Each row is followed by its group and then its class within the group.
-14.6, 19.9, -20.2, -18.0, 2.7, -13.8, 7.4, 31.8, -6.0, 37.5, 38.5, -0.8, 12.9, 16.9, -15.2, 21.5, 19.2, -2.1, -25.5, -5.2, -2.9, -17.1, -13.5, 53.2, 21.6, 31.0, -24.0, -9.2, 0.5, 46.0, -19.7, 42.3, 6.0, -3.5, 1.9, 62.5, -6.9, -24.4, 26.7, -14.4, -34.4, 7.5, 33.5, 6.7, 12.9, 13.7, -2.2, -4.0, 37.2, -12.0, -11.3, -0.1, 2.4, -2.3, 10.9, -17.1, 7.0, 2.5, 5.1, -26.2, 29.0, 9.4, -14.5, -10.4, 6.4, -59.7, -6.4, 2.6, 22.1, -20.1, 6.6, -23.4, 0.7, 36.8, -20.4, -0.7, -5.5, -15.0, -8.9 -> j194 > L
-31.4, 4.5, -15.4, -17.7, 4.7, -21.0, 26.8, 25.5, 18.4, 41.2, 5.8, 2.8, -8.2, 14.5, -23.7, 26.7, 15.6, 10.9, -28.1, 5.7, -8.4, -23.2, -24.1, 50.2, 15.8, 26.4, -14.1, -11.5, 17.4, 27.4, -31.0, 43.9, 11.8, -4.8, -0.2, 66.9, 9.2, -10.2, 37.3, 4.4, 1.0, -7.2, 17.5, 5.4, 19.4, -42.6, 7.4, 1.2, 20.0, -10.2, -15.5, -1.1, -2.7, 32.8, -4.0, 1.5, -9.2, 3.8, -12.0, -3.9, 16.0, 8.2, -14.5, -11.1, 14.7, -44.0, -8.6, 3.3, 23.6, -3.2, -3.2, 34.6, -2.4, 17.8, -28.0, 1.5, 13.5, -11.0, -19.6 -> j194 > L
-16.6, -9.2, -8.2, 0.1, 12.5, -15.6, 35.1, -9.4, -56.2, -0.3, 9.7, -19.4, 37.1, 3.7, -75.1, 46.1, 0.8, -5.4, -21.4, 1.3, 6.0, 22.0, -25.6, 31.9, -36.3, 11.3, 5.1, -24.3, 20.3, 26.2, -5.7, 47.1, 22.3, 27.7, 6.9, 7.6, 7.4, -14.4, -25.5, -4.2, -16.9, 0.7, 8.1, 4.3, -0.3, -23.4, -10.4, 20.2, 10.5, -20.4, 9.6, -11.2, -9.1, -6.6, 9.0, 1.1, -59.8, -7.9, -12.7, 2.0, -2.3, 3.5, -10.0, -6.4, -19.6, -27.2, -2.5, -6.7, 12.4, -2.3, 2.6, 11.4, 2.8, -26.7, -1.3, -68.1, 9.3, -16.2, 21.9 -> J423 > B
0.2, -5.0, 3.2, -0.3, 3.7, -12.0, 48.0, -8.7, -84.3, 25.2, 14.5, -33.7, 51.6, -3.5, -41.5, 35.5, 7.2, 12.9, -4.7, -2.4, -3.7, 29.8, -25.6, 32.3, -28.7, 15.7, -15.8, -14.3, 4.3, 23.3, -0.3, 37.2, 0.7, 9.7, 3.0, -1.0, 7.6, -9.1, -25.7, -1.1, -2.6, -11.1, -3.5, 5.9, -10.6, -18.0, -23.1, 15.9, 5.0, -27.4, -2.2, -4.5, -15.9, -29.5, 17.6, -0.4, -1.5, 3.5, 4.5, -17.0, 3.4, -6.0, -8.5, -2.7, -16.0, -40.6, 3.7, -4.2, 5.9, -10.7, 1.7, -1.1, 8.8, 5.9, -13.0, -5.9, 10.0, -20.0, 13.0 -> J423 > D
17.3, 4.1, -24.4, -22.6, 10.4, -0.1, 40.0, -22.3, -53.4, 25.9, -5.9, 10.4, 29.3, 14.2, -11.4, 23.9, 10.8, -2.9, -3.7, 0.9, -2.8, 19.2, -15.0, 17.5, -8.4, 9.1, -16.8, -18.8, -15.4, 30.3, 4.1, 5.4, -23.4, 5.8, 40.4, 40.8, 6.6, -18.0, 8.3, 2.1, 10.7, -7.1, 18.6, -4.2, -4.0, -35.0, -0.9, 4.6, 4.3, -21.8, -29.1, -2.3, -10.4, -34.3, 19.0, -19.0, 6.8, 6.3, -1.2, -6.7, 5.7, -5.4, -5.0, 0.6, -13.1, -15.1, 5.9, -5.2, 13.5, 8.7, 5.9, -17.5, 5.8, 4.2, -20.5, -3.4, 7.8, -17.8, -10.2 -> j898 > N
16.5, -0.2, -19.2, 8.0, 22.7, 16.7, 31.7, -25.4, -25.1, 21.7, 2.4, 38.2, 33.8, 15.6, -26.9, 0.7, 16.6, 17.5, 0.1, 11.9, -9.7, -9.9, -14.8, 22.2, -14.4, 14.6, 1.7, -6.6, -12.7, 23.2, -0.1, 24.4, -43.0, -8.6, 6.4, 46.4, 22.8, -6.1, -2.4, -21.4, 19.4, -2.3, 16.3, -1.4, 6.4, -17.3, 4.1, -1.3, 18.6, -18.3, -19.0, -14.4, -3.0, -55.8, 7.5, -6.2, -37.8, 7.6, 6.4, 5.9, 14.0, 11.6, -5.5, 6.0, -4.5, 4.3, -5.7, -15.0, -1.3, 8.1, -4.7, -7.8, 0.2, -39.6, -59.3, -10.6, -17.9, -5.4, 4.6 -> j898 > C
-5.1, -5.5, -7.2, -1.6, 2.0, 2.7, 40.2, -19.5, -84.8, -17.1, 5.3, -21.4, 34.6, 0.6, -34.1, 24.6, 3.9, -11.7, -2.2, 10.0, 4.7, 61.4, -6.4, 15.1, -35.2, 3.4, 4.1, -15.9, -0.2, 2.7, 16.5, 28.9, 3.5, 0.7, -1.4, 6.2, 8.7, -11.7, -17.1, 16.6, -14.8, -4.4, 12.0, -5.3, -23.9, -2.4, -22.8, 17.4, 3.9, -21.3, 19.7, 8.2, -6.0, -5.0, 24.7, 3.8, 7.0, -8.2, -0.4, -2.6, -19.0, -7.3, -3.2, -11.8, -24.9, -2.1, 8.5, -2.9, -0.2, -26.1, 5.2, 4.1, 6.7, -0.1, 8.6, -3.0, 4.9, -1.8, 11.1 -> J222 > K
22.4, -6.5, -13.7, 17.3, 11.5, -0.6, 26.6, -20.6, -84.8, 19.3, -1.6, -16.5, 14.8, -3.6, -26.6, 41.0, 5.8, 1.3, -7.1, 11.7, -8.3, 32.1, -33.3, 37.3, -42.2, -22.5, -2.6, -15.1, 1.0, 14.7, -19.5, 34.1, 12.5, 6.3, 6.4, 4.7, 19.8, -7.7, -0.6, 9.3, 6.4, -10.8, 0.3, -4.9, -11.5, -42.8, -5.5, -1.5, 14.0, -5.4, 15.6, 3.5, -6.7, -3.0, 5.3, -9.7, 53.9, -19.1, -7.3, 9.6, 9.4, -7.3, 6.6, -13.8, -6.9, -1.9, -20.1, 1.8, -2.0, -28.9, -2.1, 7.5, 11.6, -36.0, 2.3, -3.6, 4.2, -8.5, 1.8 -> J423 > D
8.1, 2.1, 2.4, -11.4, 4.0, 0.5, 17.5, -27.0, -67.9, -1.5, 16.4, -24.1, 23.3, 7.5, -22.4, 17.4, -6.6, -5.5, -6.2, -1.6, 3.8, 64.6, 4.2, 14.3, -16.8, 1.4, 2.5, 2.4, -2.5, 3.3, 14.7, 4.5, -2.1, 3.1, 4.6, 13.0, -2.9, -7.5, -8.6, 17.3, -12.8, -2.8, 6.6, -5.0, -11.8, -5.1, -19.5, 2.2, -3.5, -26.9, 4.6, -0.1, -7.8, 0.9, 28.2, -2.7, 41.7, -1.1, -8.4, -10.0, -27.2, -7.3, 14.0, -22.1, -27.0, -4.6, 14.5, 1.8, -5.8, 2.9, -3.6, 0.5, 7.4, 16.1, 22.2, -13.1, 26.8, -13.3, 13.6 -> J222 > X
-15.5, -14.7, -7.4, -37.5, 10.1, -10.5, 18.7, 4.2, -3.1, 36.6, 15.9, 16.8, -17.3, 6.2, -10.6, 10.3, 18.3, -12.2, -15.9, 6.8, -24.6, -11.9, -22.3, 22.2, 7.0, 12.9, -21.0, -2.2, -7.8, 25.3, -14.2, 0.5, 1.2, -4.9, 13.5, 34.1, 4.0, 6.9, 34.4, 13.7, -14.6, 2.0, 16.6, 5.1, 7.1, -39.3, 10.4, -0.6, 27.1, 3.5, -10.5, 11.0, -1.3, 8.8, -26.8, -20.9, 10.1, -2.1, -8.4, -13.4, 22.9, 8.7, -19.4, 4.0, 0.5, -24.0, 0.3, 3.6, 17.0, 11.6, -5.7, -11.9, 1.5, 29.3, -0.7, 2.1, 11.4, -7.4, -13.2 -> j194 > L
-29.2, 5.9, -5.5, -14.3, 2.8, -28.0, 32.1, 21.4, 1.5, 43.8, 30.1, -2.9, 3.3, 14.5, -60.5, 23.9, 11.1, 5.4, -25.5, 10.2, -8.5, -8.3, -16.0, 44.6, 11.2, 29.0, -24.4, -11.4, 1.0, 32.6, -20.7, 56.3, 15.2, 4.3, 2.8, 45.3, 12.7, -15.2, 33.9, -17.7, -34.2, 7.5, 20.9, 10.2, 22.3, 3.8, -8.3, -17.2, 43.0, 0.2, -8.2, -0.8, -6.8, 41.1, 7.2, -4.5, -12.0, 1.9, 17.4, -22.9, 21.2, 19.6, -23.9, 7.0, 0.0, -43.7, -8.4, 0.9, 17.4, 22.3, -0.9, 5.5, -3.0, 63.9, -28.4, -4.9, 0.6, -19.2, -23.6 -> j194 > L
-16.8, 10.0, -0.9, -28.2, -0.1, -35.5, -2.5, 41.9, -5.9, 35.8, 26.1, 2.5, 15.6, 9.9, -33.6, 25.5, 0.9, -7.3, -19.2, 5.7, -4.0, -13.8, -1.6, 45.2, -13.0, 15.9, -13.5, -14.8, 0.7, 45.0, -1.6, 49.8, 15.9, 0.6, 11.9, 28.2, 19.5, -30.5, 16.5, -5.3, -51.7, 6.3, 10.7, 13.0, 11.9, 10.0, -0.6, -9.0, 43.4, 1.4, 13.4, -4.4, 1.2, 7.6, -0.5, 11.4, -8.2, -2.3, -1.5, -13.7, 30.6, 15.4, -28.5, 2.4, -18.5, -72.1, -7.7, -0.8, 10.2, 16.2, 1.7, -9.0, -4.7, 63.0, -5.4, -6.4, -12.6, -12.4, 4.3 -> j194 > Q
6.7, 0.2, -2.9, -16.7, 0.9, -7.5, -1.1, -18.3, -84.1, -7.3, 7.6, -15.4, 10.2, -5.8, -7.2, 33.1, -4.4, -5.5, -3.7, -12.2, 3.7, 44.5, -1.6, 31.5, -7.4, -1.0, -12.6, -8.1, -0.5, 54.0, 3.8, 4.4, -22.7, 8.6, 8.3, -2.0, -8.4, -4.0, -10.1, 13.0, -3.9, -0.8, 3.6, 1.1, -14.7, -17.2, -5.9, 10.7, 2.5, -23.1, 14.8, 1.6, -4.1, -12.6, 8.9, 4.0, 39.3, -53.6, -13.1, 0.3, 8.0, -21.0, 1.7, -6.9, -9.6, -26.0, -7.2, -0.1, 9.1, -11.9, -1.8, -0.1, 7.3, -19.7, 27.0, 5.3, 6.3, 4.7, 6.3 -> J222 > K
0.1, 4.8, -19.2, 8.2, 8.4, 61.5, 18.9, -17.9, -20.9, 20.4, 1.7, 5.0, 35.9, 10.4, -13.5, 9.3, 13.2, 19.0, 4.5, -2.8, 3.7, -16.6, -12.0, 1.2, -10.7, 18.1, -14.6, -15.0, 15.4, 21.6, -20.0, 20.9, -32.8, -7.5, 2.6, 42.8, 12.2, -10.6, -3.7, 18.9, 19.4, -13.3, 14.7, 9.4, 7.2, -29.5, 15.0, 3.7, 3.4, -10.0, -24.9, -6.9, 2.9, -72.9, 6.8, -8.7, -26.6, 16.2, 11.9, -0.1, -9.3, 13.8, -12.1, -1.3, -6.0, 5.0, 0.5, -13.8, 14.0, 9.1, 15.5, 1.6, -0.4, -37.6, -47.6, -4.5, 5.1, -9.0, -6.5 -> j898 > C
-10.3, -1.4, -3.4, 17.0, 22.0, -6.1, 20.4, -14.6, -57.8, -10.1, -8.1, 9.7, 20.9, -4.0, -67.0, 33.0, 4.8, 2.9, -4.5, 8.9, -4.2, -6.8, -14.4, -15.1, -34.1, -11.1, -4.6, -10.3, 4.5, 26.5, 4.0, 26.2, 8.2, 0.4, 14.0, -40.5, 13.6, -6.6, -34.7, -27.5, 6.6, 1.3, 4.6, -8.4, -3.8, -32.8, -14.2, 16.0, -1.2, -14.4, 29.0, 3.5, -17.0, -9.7, -16.5, 6.2, -17.8, -28.8, -10.1, 4.0, -23.2, 20.3, -11.4, -0.9, -12.1, -5.7, -7.7, 2.7, 9.3, 7.4, 5.9, 1.9, 3.0, -26.3, -9.1, -14.1, 9.2, -9.0, 3.9 -> J423 > D
13.9, 6.5, 1.6, -10.3, 0.4, -2.9, -1.3, -7.7, -76.5, -17.8, 12.6, -32.4, 18.4, -4.2, 24.3, 11.9, -4.1, -4.7, -8.0, -18.9, 2.4, 59.1, -15.1, 30.4, -0.7, -0.8, 11.3, 9.8, -7.3, -2.0, 11.7, -15.5, 0.5, 1.9, 0.2, 12.7, -12.0, -6.2, -16.3, -5.0, -33.0, -0.8, -0.8, -3.7, -19.0, 3.1, -11.1, 10.1, -7.1, -24.2, -6.2, 2.8, -14.9, -17.0, 21.8, -2.9, 76.0, 13.7, 4.7, 6.4, -3.4, 9.4, 5.4, -11.0, -13.5, -25.7, -7.8, 4.7, 13.5, -45.5, 3.5, 3.6, -4.9, 11.0, 36.6, 12.6, 10.7, 2.2, 9.2 -> J222 > X
24.3, 8.5, 1.6, -42.5, -7.1, -3.6, -0.5, -19.5, -84.8, -25.8, 31.2, -34.6, 28.8, -5.0, 10.7, 49.3, 5.3, -2.9, -10.5, -17.6, 8.6, 80.9, -2.8, 9.6, -14.1, -1.0, -15.5, -6.0, -12.0, 9.2, 19.1, -57.2, 5.1, 5.0, -0.5, 20.9, -15.7, -22.1, -6.3, 14.5, -52.5, -4.3, 0.1, -2.1, -21.8, 1.8, -13.6, 15.8, 1.4, -32.3, 1.5, -0.1, -2.1, -9.3, 35.1, 2.7, 62.0, 1.7, -24.1, -5.4, -15.9, -16.5, -3.7, -14.3, -34.3, -20.7, 2.2, 6.4, 17.4, -26.6, 2.9, -2.2, 1.2, 21.8, 14.2, 8.8, 8.9, 1.0, 18.0 -> J222 > X
-21.2, 5.2, -5.7, -27.7, -2.4, -34.2, -8.2, 39.3, 72.4, 41.7, 29.4, 1.4, -22.3, 13.8, 5.0, 11.5, 8.5, 45.7, -23.4, 4.0, -15.7, -27.8, -17.6, 24.0, 10.7, 29.5, -8.6, -9.2, 6.0, 24.2, -31.3, 41.2, 29.5, -9.4, 10.1, 80.9, 0.5, -11.8, 67.8, 4.3, -32.4, 0.3, 15.9, -2.0, 31.2, -21.6, 20.6, -7.4, 51.2, 5.8, -3.4, 6.6, 2.4, 29.3, 1.3, 14.6, -7.4, 10.1, -20.1, -8.6, 16.3, 20.2, -19.9, 9.1, 2.1, -42.6, 16.5, 7.0, 24.1, 5.1, 3.3, -23.0, -10.9, 56.5, -14.4, 8.4, -12.7, -18.6, -26.1 -> j194 > L
